In the rows, 128 means zero.
Each row of numbers stands for one element and depends on some of the facts below. Use the named rows to name the rest.

Known rows:
birom: [108 107 133 133 162 202  77  90 155 139  30 128 108 172 124 153 165 112
 111 143 107 160  91  84 168 187 146  85 120 123 129 120 140 102]
tokar: [129 127 146 144 136 134 161 120 148 135  92  96 147 164 131 129 166 107
 126 108 111 119 108 153 153 134 115 152 140 129 121 139 111 144]
pivuflu: [111 112 117 159 150 143 144 108 152 128 103 118 129 138 149 148 158 113
 124 139 123 114 127 124 134 150 140 132 125 132 117  99 111 140]
skofle: [137 129 124 140 167 126 198 115 183 114 116  93 117 145 169 132 174 102
 119 172 106 112 134 143 126 155 131 180 147 125 140 106 146 125]
zuzura: [127 138 148 134 116 105 118 145 111 107 144 134 124 107 113 106 119 135
 132 105 127 131 110 120 129 131 143 149 117 137 129 165 121 132]
stetel: [109 156 120 133 118 101 156 136 119 117 130 164 137  95  85 126 132 113
 125  63 114 154 141 123 100 143 145 157 100 155 149 150 166 146]
seklan: [131 110 130 194 121 173 102 127 133 175  83 122 120 164 136 171 130  90
 152 129 163 120 106 147 147 134  86 144 153 160 125  54 119 100]
foplir: [104 111 117 156 167 153 151  98 163 129  89 115 121 147 151 143 173 104
 125 155 116 119 120 119 142 162 150 136 117 129 125  98 119 134]
duzom: [104 137 158 105 109  75 117 117 102 128 131 181 109 105  99 109 125 121
 137 129  97  98 125  99 139 110 137 151 161 156  95 166 123 136]
sobrik: [ 81 168 150 151 162 133 145  93 153 107 117  69 127 163 126 124 187 123
 118 127 135 136 110 143 137 112 120 179 134 137 126 143 120 130]
fledobrum: [ 78 157 129 160 137 124  80 108 120  80 157 111 109 105 129 144 129 163
 109 126 167 138 134  99 103 115 141 136 124 145 111 125 113 133]
brogrel: [ 80 180 144 141 148 131 129  86 155 122 108  67 128 179 159 130 190 136
  97 140 145 137 122 130 148 117 145 133 144 120 137 102 149 119]
digon: [117 118 119 148 121 117 106 132 116 104 144 145 122  95 136 139 113 146
 118 118 138 120 135 104 113 140 151 118 119 137 112 124 110 144]
drafla: [114 119 120 151 123 119 104 131 116 106 144 148 117  94 134 137 112 142
 123 124 140 121 132 102 114 142 153 122 115 139 116 122 114 138]
lifatrur: [132 123 105  82 139 139 123 133 111 136 175 136 132 113 111 107  96 149
 146 156 139 143 149 134 109  91 120  96  95 104 138 142 124 125]
skudranon: [130 124 103  80 138 138 126 129 111 138 175 140 132 111 109 107  97 149
 147 156 136 142 152 133 109  89 118  95  96 105 137 142 125 124]
klevur: [129 124 103  80 138 139 125 130 112 139 175 139 132 111 108 107  97 149
 147 155 138 142 153 135 108  90 120  95  94 105 137 142 125 123]

There are 3 kinds of fact about the elements: κ, ω, ζ.
κ: hangs directly under; ω: belongs to class; ζ: refers to
kloste {κ=rufan, ω=c, ζ=tefotrol}
brigraba {κ=giplasten, ω=b}
naskel {κ=gufun, ω=b}
drinu {κ=zestis, ω=d}
matrik {κ=giplasten, ω=b, ζ=stanen}
grilem {κ=kizunuk, ω=b, ζ=dedrizer}
seklan {κ=lifatrur, ω=b, ζ=domer vuzil}
lanu {κ=gufun, ω=c}
buben {κ=vuko, ω=b, ζ=vuzil}
bresku {ζ=menam digon}
sobrik {κ=skogul, ω=a, ζ=stetel}
saflen {κ=tefotrol, ω=a}
klugo {κ=kizunuk, ω=d}
trekle {κ=pelu, ω=a}
rudes {κ=migil, ω=c, ζ=vasti}
pibra {κ=lelo, ω=b, ζ=tikluplol kapaluk}
zuzura {κ=gufun, ω=a}
tagrom {κ=migra, ω=b}
skugoru {κ=kizunuk, ω=a, ζ=sife tefotrol}
dagu {κ=pelu, ω=a, ζ=vasti doror vuzil}
stibefa {κ=pivakun, ω=d, ζ=setin menam}
pivuflu {κ=gotre, ω=b, ζ=trekle}
fisu {κ=giplasten, ω=a}
gigro {κ=fotrer, ω=a}
pugi {κ=skogul, ω=a, ζ=foplir}
skide {κ=lifatrur, ω=a}
nofom {κ=fegel, ω=a}
plistem {κ=gada, ω=a, ζ=trapa}
drobu {κ=setin, ω=b}
flado {κ=klaber, ω=a}
fusul {κ=rubroplu, ω=c, ζ=menam stibefa}
graplus {κ=lifatrur, ω=d}
pivakun {ζ=menam}
gotre {ζ=vuzil}
zezos {κ=tikluplol, ω=a}
foplir {κ=noko, ω=b, ζ=plistem}
klapuvum {κ=skudranon, ω=c, ζ=zaflo}
vugim {κ=togar, ω=d, ζ=kotre}
birom {κ=flibi, ω=b, ζ=vasti dedrizer}
zogram {κ=giplasten, ω=d}
dastam {κ=kizunuk, ω=b}
paflik {κ=gada, ω=a}
bitan {κ=fotrer, ω=c}
flones {κ=pivakun, ω=d}
skagrusel {κ=togar, ω=a, ζ=keklan}
grevil {κ=migil, ω=b, ζ=pugi zaflo vuzil}
gupi {κ=klaber, ω=c}
vakir {κ=gada, ω=d}
tiflu {κ=klaber, ω=d}
keske {κ=gada, ω=b}
stigebak {κ=rubroplu, ω=c}
klalir {κ=klamo, ω=d, ζ=klapuvum}
stobu {κ=tefotrol, ω=a, ζ=tetroke}
tostem {κ=pivakun, ω=c}
stetel {κ=klamo, ω=a}
setin {ζ=menam vuzil}
flegutrin {κ=klamo, ω=b, ζ=birom klalir}
trapa {κ=giplasten, ω=c, ζ=vuzil}
vasti {κ=migra, ω=b}
nogris {κ=skudranon, ω=c}
getrol {κ=vuzar, ω=a}
zaful {κ=togar, ω=d}
sistostin {κ=trovu, ω=a}
dutun {κ=lifatrur, ω=c}
tubun {κ=skogul, ω=a}
suvor {κ=lelo, ω=c}
klavu {κ=tefotrol, ω=b, ζ=zaflo rubroplu}
roplis {κ=flibi, ω=b, ζ=brepek}
keklan {κ=lelo, ω=a, ζ=setin vuzil}
bobro {κ=skudranon, ω=a}
sovike {κ=rubroplu, ω=a}
difluvon {κ=vuzar, ω=b}
drafla {κ=trovu, ω=b}
kapaluk {κ=gotre, ω=a, ζ=klilu}
lesko {κ=bresku, ω=a}
gatrur {κ=klamo, ω=c, ζ=setin kapaluk skofle}
nonar {κ=klaber, ω=a, ζ=vugim zaflo rudes}
pludis {κ=zestis, ω=b}
doror {κ=druzipu, ω=c, ζ=vasti setin stibefa tefotrol}
vutrem {κ=migra, ω=c}
flivavon {κ=pivakun, ω=a, ζ=grilem}
fotrer {ζ=sugos}
rumin {κ=brepek, ω=a}
dedrizer {κ=noko, ω=c, ζ=vuzil}
grosoflum {κ=migil, ω=a}
votrile {κ=flibi, ω=a}
tefotrol {ζ=tostem menam vuzil}
sugos {κ=klevur, ω=a, ζ=nutuk}
drekal {κ=migil, ω=c}
tetroke {κ=votril, ω=d, ζ=vuzil}
nobomil {κ=kizunuk, ω=b, ζ=setin brupom meklen}
netrudri {κ=pivakun, ω=b}
ritremim {κ=klamo, ω=c}
volik {κ=klevur, ω=a, ζ=zaflo domer}
mibrim {κ=gufun, ω=d}
detadan {κ=pivakun, ω=c}
rubroplu {ζ=tostem rudes}
plustus {κ=migil, ω=b}
skofle {κ=gufun, ω=c, ζ=klapuvum matrik}
brogrel {κ=skogul, ω=d, ζ=kapaluk miflum}
dogir {κ=vuzar, ω=b, ζ=nutuk}
klilu {κ=druzipu, ω=b, ζ=menam}
sadruk {κ=migil, ω=c, ζ=vasti vuzil miflum}
fitugrer {κ=setin, ω=a}
stanen {κ=migra, ω=a}
fledobrum {κ=skogul, ω=b}
pelu {ζ=vuzil tefotrol}
kotre {κ=klamo, ω=a}
vuzil {κ=togar, ω=b}
miflum {κ=tefotrol, ω=a, ζ=vasti plistem}
zaflo {κ=vuko, ω=a}
tokar {κ=gada, ω=a, ζ=tefotrol}
digon {κ=tikluplol, ω=b}
brupom {κ=klevur, ω=d, ζ=vasti pivakun}
brafes {κ=druzipu, ω=b}
kleba {κ=druzipu, ω=d}
menam {κ=skogul, ω=a}
nestek {κ=lelo, ω=a}
domer {κ=kizunuk, ω=d, ζ=vasti}
meklen {κ=klaber, ω=a, ζ=stetel}
sife {κ=lelo, ω=b, ζ=setin doror}
teru {κ=giplasten, ω=b, ζ=rubroplu}
nutuk {κ=togar, ω=c, ζ=vuzil}
duzom {κ=pivakun, ω=a}
vodasten {κ=votril, ω=b}
grebin {κ=lifatrur, ω=b}
stogrin {κ=zestis, ω=c}
darus {κ=vuko, ω=a}
robelok {κ=klamo, ω=b}

Rows to name:
No name comes twice in this set of rows, the named rows included.
[135  81 126 216 129 179 175 149 157 157 109 123 113 150 146 144 128  82
 153 136 137 102 110 139 170 118 115 153 140 151 123  39 122  97] | grevil
[160 116 140 102 133 176 111 104 168 118  36  88 139 190 138 171 158 133
  76 109  89 147 117 122 153 169  93  81 182 100 110 144 143 126] | doror
[119 130 141 144 151 127 174 117 153 129 104 100 137 152 134 115 175 101
 131 128 107 119 107 146 150 142 135 168 125 129 131 139 118 138] | meklen
[153 124 128 130 138 137 161 119 166 121  98  95 130 157 154 153 153 117
 107 134 109 120 135 146 129 148 102 144 171 121 122 114 138 127] | kloste
[138 110 131 209 104 172  98 136 123 192  87 126 122 168 132 181 117  83
 165 121 182 113 108 164 143 119  63 154 168 172 123  36 116  92] | buben
[124 130 146 148 139 132 156 123 143 139 101 107 134 156 126 120 161 101
 138 120 117 122 104 148 151 135 121 166 132 137 131 133 121 129] | stobu
[168 118 125 116 118 126 167 118 163 104  92  75 167 165 162 174 153 143
  75  89  97 108 153 156 124 138  85 105 193 100  88 135 110 173] | fusul
[110 153  62  78 131 136 168 121 116 154 148 190 155  92  57 146 109 118
 136  74 122 187 197 136  61 109 115 100  68 134 170 121 200 144] | klamo
[152 123 155 178  97 154 126 140 126 181  79  99 150 187 119 157 135  89
 151  85 151 116  97 185 158 109  54 161 177 154 119  96 109 115] | keklan
[117 144 132 140 134 115 164 115 152 142 110 102 136 161 170 119 171 114
 116 143 124 115 123 138 155 139 160 133 133 118 145  95 147 127] | vugim
[121 128 138 137 148 124 183 112 155 127  99  93 151 159 136 123 179 106
 121 113 100 114 116 153 149 138 127 157 133 124 120 144 110 154] | kapaluk

Now the same elements, written a new way:
Named rows:
drinu: [144 123 132 132 123 126 130 127 119 124 119 127 125 130 133 127 122 128
 121 132 127 125 134 123 128 125]
dutun: [133 123 138 125 122 125 130 125 124 129 120 131 122 124 117 126 132 128
 121 129 126 126 141 123 128 126]
flado: [130 125 133 125 124 125 131 124 124 129 119 131 122 133 128 127 129 127
 121 134 126 135 127 130 128 125]
birom: [123 123 118 125 123 135 124 124 127 127 127 116 127 123 131 127 123 127
 137 123 129 123 122 124 128 125]
flibi: [125 137 145 125 144 124 126 134 135 124 133 143 124 124 117 127 121 127
 122 122 126 120 133 132 128 124]
votrile: [130 123 132 126 123 125 131 123 122 130 119 130 122 133 130 127 130 127
 121 135 126 136 127 129 129 125]
vodasten: [128 122 122 125 122 127 126 133 121 124 119 128 121 134 128 126 122 128
 121 129 136 128 130 126 129 125]
nobomil: [123 121 118 126 123 141 124 145 120 124 128 134 128 123 128 127 125 134
 150 123 124 141 121 124 128 143]
meklen: [121 120 120 125 146 134 129 160 119 125 129 160 135 124 143 128 144 127
 146 148 123 158 122 122 127 138]
klapuvum: [124 125 119 125 122 134 130 118 131 138 135 116 131 123 127 127 135 127
 134 130 126 120 126 123 127 124]
ritremim: [123 122 125 125 122 129 125 121 116 127 119 138 125 130 115 124 134 127
 120 138 125 119 153 132 126 122]
kloste: [126 122 119 136 121 143 123 118 121 134 125 116 127 122 123 127 137 128
 141 122 124 134 123 124 128 139]
klilu: [123 123 118 125 123 135 126 129 127 127 130 118 127 124 133 127 122 127
 138 127 130 123 122 124 128 125]
vuzar: [125 138 145 125 144 124 126 134 135 124 133 143 124 124 117 127 122 128
 121 122 126 120 133 132 128 124]
buben: [124 122 118 133 122 140 123 120 123 125 122 117 126 123 124 127 122 131
 143 121 125 132 122 136 128 139]
nonar: [125 127 118 129 123 127 124 118 129 138 125 116 139 123 130 127 132 126
 136 123 125 131 121 131 127 125]
fisu: [130 126 133 126 125 125 132 124 124 129 119 131 123 133 128 127 130 127
 121 133 126 135 126 130 128 125]

Which element is each row?
No name comes twice in this set of rows, the named rows included.
[122 122 117 128 123 141 123 119 117 133 122 124 144 123 114 124 138 127
 135 128 124 119 133 131 125 123] | gatrur
[124 123 117 131 123 139 123 122 125 125 124 116 128 123 123 127 122 131
 143 122 125 130 122 134 128 136] | seklan
[119 118 119 123 157 137 133 178 115 124 122 185 145 131 121 125 149 127
 139 174 122 146 127 121 124 123] | stetel
[123 122 117 126 123 134 124 119 116 125 121 117 156 124 117 124 122 126
 126 137 125 118 132 125 125 121] | klalir
[123 122 119 124 123 129 124 132 116 124 118 137 122 139 115 125 122 128
 120 135 126 119 142 144 127 122] | robelok
[124 126 119 124 122 131 134 119 133 138 138 117 132 123 127 127 135 127
 135 131 128 120 126 122 127 124] | skofle
[120 118 120 125 159 142 124 184 118 124 128 185 134 124 142 127 150 133
 159 148 121 181 121 121 126 161] | sobrik
[122 122 116 128 122 141 123 119 117 125 119 119 141 124 115 124 122 127
 135 123 125 119 123 148 126 122] | flegutrin

The same elements again, as new rows of numbers:
Named rows:
vuzar: [102 105 102 124 112 167 148 134 148 138 129 136 150 124 145 150 121 145
 124 118 179 109 131 136 160 110 123 154]
grevil: [ 84 155 172 147 171 136  74 132 205 129 145 131 151  91  92 166 127  75
 136 176 111 122  83 108 115 185 165 141]
stobu: [130 120 166 176 136 101 125 158 159 102 157 128 137  86 130 113 123 113
 140 150 127 125  88 102 122 150 150 137]
lelo: [100 107 104 125 112 166 146 134 145 138 129 136 148 123 144 148 120 143
 125 118 178 109 130 137 160 110 125 154]
vasti: [ 88  59 186  90 115 202  72 122 147 156 135  90 116 170 117  59 120 167
 146 100  86 117 109  69 100 184 147 102]
tostem: [147  76 121  92 106 150  97 125 146 123 130 105 133 161 113 121 155 188
 154 134  67  86  89 123  47 168 118  92]
drobu: [ 96 142 106 123 157 157 135 140 148 158 108 113 119 129 154 119 113 112
 141 127 162 122 138 123 121 148 136 125]
zogram: [111 170 131 130 126 138 134 124 114 135 116  71 129 155 135 152 119 116
  99 131 168 114 139 104 103 112 164 159]
skogul: [ 91  96 104 132 109 176 132 159 141 154 141 162 114 100 129 164 106 134
 151 117 178 123 133 135 171 115  73 130]
plistem: [120  92 185 151 114 130 113 143 151 115 139 116 124 118 105  88 127 135
 136 128 117 125  98  93 110 159 138 133]
vutrem: [114 139 112 141 128 140 142 140 138 124 108 120  94 155 139 145 125 120
 152 124 150  91 135 147 119 123 135 121]
volik: [ 98 138 181 148 113 110 123 118 194  96 117 129 162  86  64 135 138  98
 148 154 124 135  93 131 106 179 128 148]
nutuk: [120  94 167 162 132 130 106 166 158 114 166 113  84 134 149 122 121 144
 147 134 106  67  84 105 117 137 170 114]
nonar: [ 87 152 177 142 110 111 127 108 198  96 100 132 165  85  48 143 140  85
 150 156 131 139 101 143 103 182 119 153]
menam: [139  54 165 128  79 193  75 144  60 131 153 136 105 164 124  54 104 152
 192  91  87 180 139  68 129 147  77  71]
matrik: [ 86 161 137 102 139 178  95  81 147 134  85 104 173 168 104 119 136  93
 133 135 128 140 137 123 106 166 169 142]
tiflu: [100 155 124 127 115 139 145 142 121 139 125  81 113 127 137 154 105 123
 133 122 167 119 138 111 108 120 123 133]

Which element is each row?
No name comes twice in this set of rows, the named rows included.
[135 147 134 155 140 126 143 124 120 124  95 113 131 154 124 104 140 108
  97 131 169 130 140 116 115 123 159 170] | fisu
[106 119 175 145 114 126 109 158 150 119 182  77 126 100 140 144 104 140
 137 139 117 104  85  76 108 141 155 124] | tetroke
[109 100 146 154 112 143 101 140 177  93 195 145 199  78 148 160 119 131
 151 155 116 113  70 114 169 132 164 138] | pelu
[103  88 105 115 107 178 149 135 140 148 125 130 137 140 145 135 122 163
 117 104 179 106 137 128 158 108 120 154] | brepek
[ 81 162 158 120 152 153  94  97 183 129 103 105 168 135  97 134 138  87
 122 154 127 120 109 122 104 175 183 154] | teru
[101 129 144 155 173 128 110 167 179 136 164 117 128  86 165 125 110 110
 143 154 128 103  84  99 125 161 173 121] | dogir
[111  70 151 128  91 178  90 128 143 108 182 135 183 123 147 124 118 159
 151 125 106 121  92  98 162 130 153 126] | tefotrol
[108 146 152 127  93 146  97 120 119  99 163  88 173 121 132 150 104 117
 173 138 102 147 109  94 112 140 142 107] | brupom
[ 85 132 108 129 154 166 119 165 139 174 121 139  81 105 137 133  98 101
 169 126 163 137 140 121 131 154  85 101] | fledobrum
[123 119 179 160 134 133  85 132 160  97 152 106 123 160 127 131 140 126
 124 147  95  73  82 106 109 138 209 139] | trapa
[108 137 121 112 126 181  85 107 114 120 134 120 180 146 155 104 110 104
 191 131  97 164 130 107 127 160 150  90] | klilu
[118 124 104 134  98 166 110 114 127  90 166 153 222 112 161 159 113 119
 174 141 125 150 113 131 177 115 145 125] | bresku

